(in the rows, 128 means zero)
Each row of numbers belongs to one of the nodes below and depends on some of the facts about them. Some rows are named. Which node is each other row?

Some facts about the nodes:
Δ: points at; Ξ: is of sort; Σ: belongs to class; Λ: refers to
bofom Δ dromol
brubre Δ fiskabok, trigufin
darek Δ fiskabok, kige
dragas Δ klotrem, drezu, stoplum, flivo
drezu Δ klotrem, fiskabok, zibrok
drinir Δ zubo, nodrel
drogrezu Δ zedrin
fipen Δ zotis, tidrodam
fliflor Δ tusten, betro
flivo Δ tikluto
gelem Δ goni, nodrel, miti
girizom Δ kige
gisek Δ ruzo
goni Δ fiskabok, stoplum
gotru Δ tikluto
groskelos Δ lutrek, zibrok
keman Δ girizom, ledun
kidim Δ dragas, lokon
klotrem Δ fiskabok
koflol Δ lefis
kuputrok Δ vakis
ledun Δ vakis
lefis Δ kuputrok, flivo
liklo Δ drogrezu
lokon Δ tretra, zibrok
lutrek Δ kuputrok, fiskabok
maver Δ fatru, betro
miplek Δ fiskabok
plabun Δ lokon
pliga Δ drezu
pludrur Δ bofom
ruzo Δ ledun
segran Δ suflom
segrok Δ lokon
skurekek Δ plabun
stoplum Δ tista, vakis
stoveplo Δ kige
stuflem Δ flivo
stulova Δ goni, zedrin
teskun Δ dragas
tikluto Δ tidrodam, tista
tiplur Δ drogrezu
tista Δ fiskabok
tretra Δ zedrin
trigufin Δ plabun
trikle Δ ruzo
tripa Δ lokon
tusten Δ tiplur
vakis Δ zubo, kige
zedrin Δ drezu
zibrok Δ fiskabok, kige
zubo Δ kige
Ξ 215 <- balar, bisus, bofom, brubre, dipli, dragas, drezu, drikodrok, drinir, drogrezu, drosteplo, fatru, fisim, fiskabok, flestostuk, fliflor, flobran, foflos, fonik, foskas, gafo, gegar, gesol, girizom, gisek, groskelos, kasom, keman, kidim, klotrem, kupluflin, lefis, lutrek, maver, nabro, netrul, penil, pliga, pludrur, ridrom, sanu, segrok, skestur, skiko, skinos, skipem, skulas, skurekek, stavo, stuflem, stupam, sudran, tidrodam, tiplur, tista, trebral, tresubam, trezim, trigufin, trikle, tripa, tripegru, tusten, zedrin, zesana, zibrok, zotis, zukle
Ξ 404 <- betro, bobrul, britrun, fakla, fipen, flivo, fludenon, gelem, kesum, kige, klami, klebin, lemo, lozelel, nibrir, nodrel, petis, stoveplo, suflom, trolo, zubo
Ξ 311 <- bitragol, dobaska, dromol, fidrolim, gonil, gotru, gufer, kizi, kludo, koflol, letren, liklo, lokon, loplovuk, mifila, riskomek, rogira, segran, skadron, stoplum, stulova, teklin, teskun, tretra, tuskel, vakis, zeve
Ξ 268 <- brekem, darek, drastal, drigir, miplek, nuzos, plabun, plero, refofo, tikluto, tudrede
Ξ 196 <- brotubul, goni, klades, ruzo, skomen, todren, trodu, trogok
Ξ 201 <- fluvavo, kuputrok, ledun, miti, zadro
{balar, betro, bitragol, bobrul, brekem, brubre, darek, dobaska, drikodrok, drinir, fakla, fidrolim, flobran, fludenon, foskas, gafo, gisek, goni, gonil, groskelos, gufer, kasom, keman, kesum, kidim, klades, kludo, lemo, liklo, lokon, loplovuk, lozelel, maver, nodrel, nuzos, plabun, pludrur, refofo, riskomek, sanu, segran, skiko, skinos, skipem, skulas, skurekek, stoplum, stuflem, stulova, sudran, suflom, teklin, teskun, tidrodam, tiplur, tresubam, trezim, trodu, trogok, trolo, tusten, vakis, zedrin, zibrok, zotis} Σ a
{bisus, bofom, dragas, drezu, drogrezu, dromol, drosteplo, fisim, fiskabok, fliflor, flivo, fonik, gegar, gelem, kizi, klami, kuputrok, ledun, lutrek, miti, petis, rogira, ruzo, skadron, skestur, stavo, stoveplo, stupam, tista, todren, trebral, trikle, tudrede, tuskel, zadro, zesana, zeve} Σ b
{britrun, dipli, drastal, fatru, fipen, flestostuk, foflos, gotru, klotrem, kupluflin, mifila, miplek, nabro, netrul, nibrir, plero, pliga, segrok, trigufin, tripa, zukle} Σ d
{brotubul, drigir, fluvavo, gesol, girizom, kige, klebin, koflol, lefis, letren, penil, ridrom, skomen, tikluto, tretra, tripegru, zubo} Σ c
bisus Λ [zadro, foflos]
bitragol Λ [mifila, flivo]
britrun Λ [goni, plero, tidrodam, lozelel, pludrur]
brotubul Λ [dipli, betro, flivo]
brubre Λ [skulas, netrul, sanu, betro, gufer, ruzo, maver]
darek Λ [klotrem, stupam, skadron, segran]
dobaska Λ [trebral, goni]
dragas Λ [skulas, fliflor, gelem, gufer, dromol]
drikodrok Λ [fakla, betro, penil, flestostuk, lozelel]
drinir Λ [dromol]
drogrezu Λ [tudrede, drezu, skinos, klami]
drosteplo Λ [skinos, gufer]
fatru Λ [trolo, tretra, zeve, bofom, stuflem, segran]
fidrolim Λ [betro]
fipen Λ [todren, kizi, foflos, zeve, miti, bobrul]
fiskabok Λ [kuputrok, drezu, tiplur, stoplum, kidim, flestostuk]
fludenon Λ [trolo, pludrur]
fonik Λ [koflol, penil, zeve, refofo, riskomek]
gafo Λ [groskelos, flobran, ridrom, balar, nabro, loplovuk]
gisek Λ [groskelos, girizom, miti, flivo]
gonil Λ [klotrem, teskun, liklo, penil, bofom, lefis]
klades Λ [suflom, pludrur, klami]
kludo Λ [gufer, gegar]
kupluflin Λ [groskelos, trodu, gufer]
ledun Λ [betro, skiko, plabun]
letren Λ [groskelos, liklo]
nuzos Λ [skipem, trodu, gufer, skurekek]
petis Λ [tusten, betro]
rogira Λ [skomen, fakla, drastal, skinos]
segrok Λ [lemo, tidrodam, nibrir, stoplum, tikluto, bobrul]
skestur Λ [skadron, kesum]
stavo Λ [skomen, trezim, netrul, koflol, tiplur, foflos, lefis]
stoveplo Λ [dipli, trodu, liklo, fluvavo, tikluto, zesana]
stulova Λ [flobran, keman, bofom, gesol]
sudran Λ [trezim, teskun, penil]
teklin Λ [kasom, brekem, miti]
tista Λ [dromol, brekem, gesol]
tresubam Λ [todren, ridrom, gesol]
trigufin Λ [trebral, skinos, bofom, segran]
trikle Λ [pliga, lemo, stoplum, zedrin]
tripa Λ [todren, plero, stoplum, foskas, zibrok, lefis]
tripegru Λ [fisim, tudrede, kesum, klami]
trogok Λ [fliflor, tiplur, plabun]
tuskel Λ [miplek, skipem, zadro, klebin, ruzo]
vakis Λ [kesum]
zubo Λ [drigir]
zukle Λ [trebral, trezim, ridrom]

Some rows with their names:
[155 107 118 123 148 141 140 133 151 108 137 128 133 108 146 136 138 117
 128 132 137 133 124 137 127 127 151 127 154 144 132 148 149 126 145 142
 138 123 122 141 119 116 146 113  87 136 136 129 144 103 117]: skulas
[117 125 143 126 173 136 125 143 162 113 116 160 160 125 149 144 128 128
 136 108 127 149 120 117 138 135 145 153 110 118 146 149 165 141 145 140
 124 133 148  97 126  90 104 127  84 122 126 119 120 175 110]: nuzos
[130  92 132 135 163 132 123 133 156 117 130 122 169 139 173 138 123 134
 139 123 138 121  99 140 113 112 125 145 140 103 132 145 158 131 177 129
 128 121  99 105 125 133 121 124  97 120 130 129 141 159 111]: refofo
[106 152 128 132  60 116 134 125 100 138 144 105 108 114 106 123 123 113
 127 144 119 153 138 124 126 144 127 103 109 143 120 139 116 128  96 127
 129 136 136 150 113 143 134 128 149 149 119 128 132 121 137]: gotru
[120 126 130 125 153 122 115 132 120 114 136 155 128 136 129 106 132 114
 137 122 124 121 143 126 105 138 139 146 138 134 133 126 136 142 129 130
 134 146 138  88 124 101 124 136  99 139 138 123 145 131 117]: drosteplo
[147  92 118 134 146 132 129 132 142 115 139 109 143 132 147 111 138 135
 128 123 135 116 111 137 114 108 124 132 143 124 133 107 151 141 146 129
 136 120 124  83 144 129 102 110 125 115 129 124 132 138 119]: lozelel
[110 131 124 142 153 124 150 132 130 148 142 103 144 123 130 135 126 133
 124 135 143 171  88 117 161 137 115 108 112 132 126 105 128 108 124 129
 112 122 147 132 130 156 108 121 122 130 100 134  86 177 146]: tikluto
[135 102 132 120  92 138 130 128 126 121 145 137 144 138 154 128 127 138
 133 138 138 107 109 154 103 107 131 149 139 118 120 119 136 125 178 127
 124 134  91 169 106 133 149 135  87 116 140 134 137 105 118]: ridrom
[141 129 126 137 130 134 129 132 144 126 134 119 136 126 134 135 135 134
 123 130 133 112 138 120 137 121 128 133 137 132 133 130 120 120 136 123
 133 117 116 144 124 127 126 121 133 120 138 129 141 126 117]: zotis
[146  99 135 120 134 137 132 127 135 126 130 123 132 142 124 125 121 137
 145 140 130 123 116 143 123 109 134 126 139 125 126 133 149 143 157 126
 133 134 104 123 125 127 131 117 100 126 140 130 142 105 113]: trezim
[124  96 129 112 167 129 132 134 119 117 148 125 130 122 144 112 130 115
 139 136 126 128 123 136 104 126 136 130 138 146 124 127 132 139 126 133
 133 134 125 108 111 115 142 127  91 140 133 136 159 118 125]: dipli
[158  90 133 120 111 130 130 132 129 118 127 112 128 143 122 121 126 132
 135 145 127 126 120 139 110 108 139 120 159 129 131 120 161 144 165 122
 136 122  89 112 114 127 134 110 114 127 139 126 151 112 117]: skinos
[105 136 141 122  64 139 119 137  99 124 152 166 131 130 107 110 127 120
 128 148 129 132 140 143  97 120 143 148 128 133 129 127 125 135 168 128
 133 157 114 187 118 112 147 134  81 121 132 125 151 111 113]: letren
[139  99 136 121 112 118 117 128 114 115 110 130 109 159 131 110 124 123
 140 127 128 102 144 138 105 124 131 120 159 107 128 129 148 144 153 118
 139 127  85  70 106 122 112 120 141 132 129 125 151 113 123]: fisim
[123  77 135 138 148 114 125 140 126 113 143 123 145 149 157 109 122 110
 146 127 138 118 113 140 102 126 124 124 147 114 129 119 163 139 145 124
 128 124 100  40 112 127 100 122 121 137 121 132 145 164 127]: tudrede
[147  94 136 121 101 134 134 127 115 119 124 132 127 149 132 111 122 136
 136 145 136 118 117 155 108 110 139 126 167 116 126 110 144 128 173 121
 130 133 105 147 120 137 133 119 106 126 130 130 145 102 119]: penil
[135 101 135 114 133 144 133 127 117 125 129 148 135 152 136 120 124 147
 138 137 136 125 107 154 117 107 133 143 149 115 123 116 137 137 158 127
 125 137 109 159 116 128 144 132  88 127 135 130 139 107 119]: gesol
[131 148 107 135 119 135 142 125 128 160 125 111 126 129  98 152 137 139
 119 145 129 139 124 101 177 118 103 116 121 132 127 132  78  93 126 125
 119 101 123 200 149 149 136 132 167 113 145 132 106 139 145]: keman

Name these rows:
No name comes twice in this set of rows, the named rows included.
[120 138 124 140  51 132 143 131  93 148 148 106 114 131  86 127 133 114
 118 169 135 148 132 127 140 128 132  99 139 148 125 116 108 102 134 124
 128 132 131 193 119 152 139 114 136 135 118 129 130 113 143] => koflol
[ 92 153 139 131 175 120 115 121 131 126 121 147 136 119 154 127 110 137
 127  80 123 122 133 122 111 136 114 150  85 114 127 122 128 146  86 134
 117 142 161  79 174 113 120 151 134 115 116 122 102 160 131] => fipen
[129 183  97 127 146 127 148 148 110 152 111 150  98 144  64 136 167  92
 115 140 123 135 187  76 188 168 115 123 166 148 137 140  68  93  98 123
 127  88 142 158 136 110 100 126 188 123 138 128 112 153 166] => ledun
[104 164 148 131  65 121 124 106 117 149 122 112 112 120 115 140 101 145
 115 133 130 139 111 135 127 121 121  99  86 120 114 116 122 119 113 123
 121 152 126 201 126 181 138 134 153 142  99 126 108  92 139] => tretra
[143  75 127 128 150 119 127 134 121 111 131 111 131 140 147 102 129 116
 138 126 134 105 129 143  93 118 116 123 156 122 126  93 147 149 135 119
 130 115 115  36 122 126 100 123 155 122 124 132 151 144 133] => klami
[119 138 131 135 176 124 148 124 169 140 110  98 139 104 142 157 117 138
 123 115 134 174  88 115 184 140 128  98  88 125 130 139 161 108  95 139
 118 121 170 114 141 153 103 120 131 142  92 131  84 162 139] => plabun
[118 158 106 146  79 131 155 121 105 172 140  77  99 120  61 136 139 114
 113 174 125 186 134 101 182 133 110  80 118 159 127 118  73  88 106 123
 127 104 129 192 132 171 130 108 192 137 127 133 112 123 154] => stoplum
[118 180 110 150  38 126 141 141  87 179 137  97 104 145  12 138 152 108
 106 179 121 160 180  79 196 137 104  97 133 147 143 132  53  85 108 109
 124  95 128 200 145 142 107 100 210 125 133 114 116 148 153] => vakis
[131 119 139 118 166 115 124 115 158  98 122 124 129  91 192 131 118 119
 132 107 132 112 107 155  92 135 146 123 119 133 112 138 162 142 102 139
 131 147 142 100  87 140 138 143  96 165 109 139 135  95 126] => fliflor
[160  93 115 120 186 134 127 129 165 100 135 108 143 105 181 131 135 129
 125 118 136 118 102 145 122 112 145 127 145 137 129 121 158 132 135 140
 136 114 125  99 132 134 118 118 103 128 128 138 127 118 123] => betro
[ 82 177 139 162 131 115 136 127 135 171 133  95 147 122 106 155 120 139
 111 105 124 167 121  85 190 145  93 112  54 118 137 126  93  96  99 126
 106 119 171 127 164 154  93 132 185 116  98 118  59 201 152] => darek
[115 196 111 148 110 111 130 125 120 158  99 128 106 129  73 152 146 120
 116 126 120 119 168  79 194 168 100 111 113 129 133 132  66  92  74 115
 114 103 157 148 157 140 109 133 209 128 117 117  78 158 166] => fiskabok
[114 136 130 139 103 125 131 114 128 146 148 102 130 116 121 130 114 139
 124 132 122 134 107 127 141 110 115 118  97 127 124 117 125 121 118 121
 123 131 136 138 143 153 136 125 155 120 117 125 110 129 129] => stuflem
[136 124 121 121 210 122 118 135 151 103 108 162 129 127 167 120 143 122
 130  94 134  98 144 129 107 143 136 151 142 120 133 134 145 137 118 135
 128 122 124  78 130  99 111 137 117 125 134 129 138 146 129] => petis
[122 127 114 117 145 136 140 135 104 156 140 131 113 138  91 119 143 109
 127 158 127 154 132 124 147 135 109 121 140 148 119 111  80 121 123 128
 129 119 124 137 134 132 122 132 148 140 136 141 130 131 150] => miti

Now the same nodes, written a new way:
Some rows with their names:
[132 117 134 129 137 122 124 136 126 130 137 122 141 119 130 130 122 139
 140 129 112 127 130 124 127 129 134 121 115 140 127]: fisim
[124 146 146 111 123 137 123 126 134 130 145 120 103 111 116 145 136 153
 107 141 135 119 124 127 123 131 146 131 121 131 134]: ruzo
[129 125 138 128 127 126 118 140 126 130 141 124 128 119 127 137 137 139
 129 144 127 130 126 127 118 126 137 131 106 129 122]: lutrek
[149 122 139 137 124 120 133 132 124 130 137 123 137 115 137 126 125 132
 118 122  96 116 133 123 125 134 131 137 130 121 108]: kige
[131 113 140 138 129 117 114 129 125 125 132 124 137 115 128 125 126 127
 139 125 121 129 132 125 132 129 135 121 123 139 123]: kasom
[ 99 123  92 127 116 122 140  89 119 121 119 135 138 160 119 130 115 144
 130 138 121 126 120  94 131 115 103 120 131 118 123]: kupluflin
[111 128 105 137 131 116 131 117 123 126 101 140 142 143 131 119 137 123
 142 120 141 125 137 127 132 126 119 149 141 124 147]: tresubam
[130 135 146 130 148 137 119 145 139 135 137 127 124 127 129 133 103 147
 134 114 116 120 115 129 136 123 137 124 136 151 134]: skadron
[129 115 133 127 133 120 124 130 124 126 145 121 136 123 125 131 120 143
 138 130 109 130 128 116 131 128 132 119 113 138 123]: gegar
[128 110 141 141 127 117 118 124 121 122 139 124 134 120 122 126 122 132
 136 127 118 130 131 119 136 128 133 117 120 138 119]: skulas
[127 147 156 127 126 153 108 144 138 136 140 129  99 125 122 143 137 135
 113 142 150 127 114 138 119 116 145 137 127 129 122]: koflol
[166  42  96  17 169 191 109 170  92 139 197 125 113 148 116  73  51  80
 118 145 145  70 142  93 170 134 130  49 189 179 187]: dromol
[135 111 136 138 137 119 121 134 125 131 128 124 138 114 129 128 127 131
 140 127 120 128 130 131 128 131 132 120 119 143 129]: penil
[149 127 138 134 125 121 125 134 131 127 131 123 143 115 142 118 127 123
 125 114 104 116 139 129 126 136 135 143 139 123 114]: kesum
[137 131  95 135 126 126 151 119 131 134  98 135 144 142 142 123 123 129
 118 123 112 112 130 127 123 137 107 147 144 108 130]: britrun
[127 133 147 124 112 136 106 138 126 126 141 126 114 116 125 136 157 119
 122 152 152 138 130 137 113 124 143 135 109 118 116]: kidim
[108 153 122 139 133 141 124 129 136 132 101 145 110 150 127 128 133 128
 122 118 158 121 120 133 129 113 128 163 154 127 148]: vakis
[107 139 104 127 127 123 136 125 119 129 111 138 130 149 130 130 142 136
 132 136 142 128 129 123 120 118 119 158 125 117 143]: tista

Name these rows:
No name comes twice in this set of rows, the named rows included.
[124 149 150 122 126 132 116 119 143 129 132 123 114 105 118 136 134 141
 118 124 136 120 129 132 128 132 148 129 134 136 133] => goni
[133 121 133 125 139 121 120 138 128 131 135 123 144 119 132 130 124 139
 145 128 114 125 130 128 126 128 134 128 116 140 129] => trebral
[129 123 142 130 121 129 115 134 120 129 138 124 125 115 124 137 140 136
 127 145 132 129 127 128 118 124 138 129 109 128 120] => girizom
[129 140 138 115 142 128 129 123 141 133 135 117 128 109 123 136 117 152
 128 117 116 115 128 127 133 137 141 122 132 146 143] => todren
[151 125 140 134 123 123 139 142 122 130 140 125 121 119 134 132 132 133
 105 136 109 126 129 130 120 137 131 142 115 113 112] => flivo
[ 99 139 105 124 116 123 144 111 113 120 127 141 123 157 121 133 139 139
 124 143 139 135 125 107 124 112 116 143 121 110 133] => dragas
[129 135 142 120 134 128 127 113 139 131 132 119 123 108 119 133 119 150
 127 118 117 116 128 125 136 137 140 115 137 145 135] => skomen
[107 133 116 141 104 127 140 114 110 118 117 145  94 151 114 134 158 117
 105 155 166 149 125 122 121 119 119 143 115 103 133] => brubre
[104 132 109 121 104 107 156  97 110 113 123 115 138 155 123 121 117 119
 111 114 117 127 140 106 134 119 109 137 142 105 124] => nuzos
[109 150 107 118 114 138 132 138 120 131 118 142 110 145 127 137 170 127
 112 161 170 133 128 136 104 119 126 166 116 104 144] => trikle
[108 141 114 132 133 122 144 102 133 125 102 136 116 136 117 125 128 140
 121 111 141 120 130 124 141 134 124 137 151 132 157] => trogok
[122 125 112 145 139 117 162 105 126 128  94 139  98 136 108 132 124 142
 107 118 141 132 120 132 143 144 115 125 139 134 162] => brotubul
[124 119 138 132 126 120 113 121 123 122 139 123 140 121 126 125 124 132
 140 125 118 127 134 116 132 123 135 122 123 135 119] => skinos
[136 108 141 144 132 116 119 130 123 125 131 122 131 115 125 126 123 128
 135 126 123 132 131 129 134 132 132 117 117 141 125] => skiko

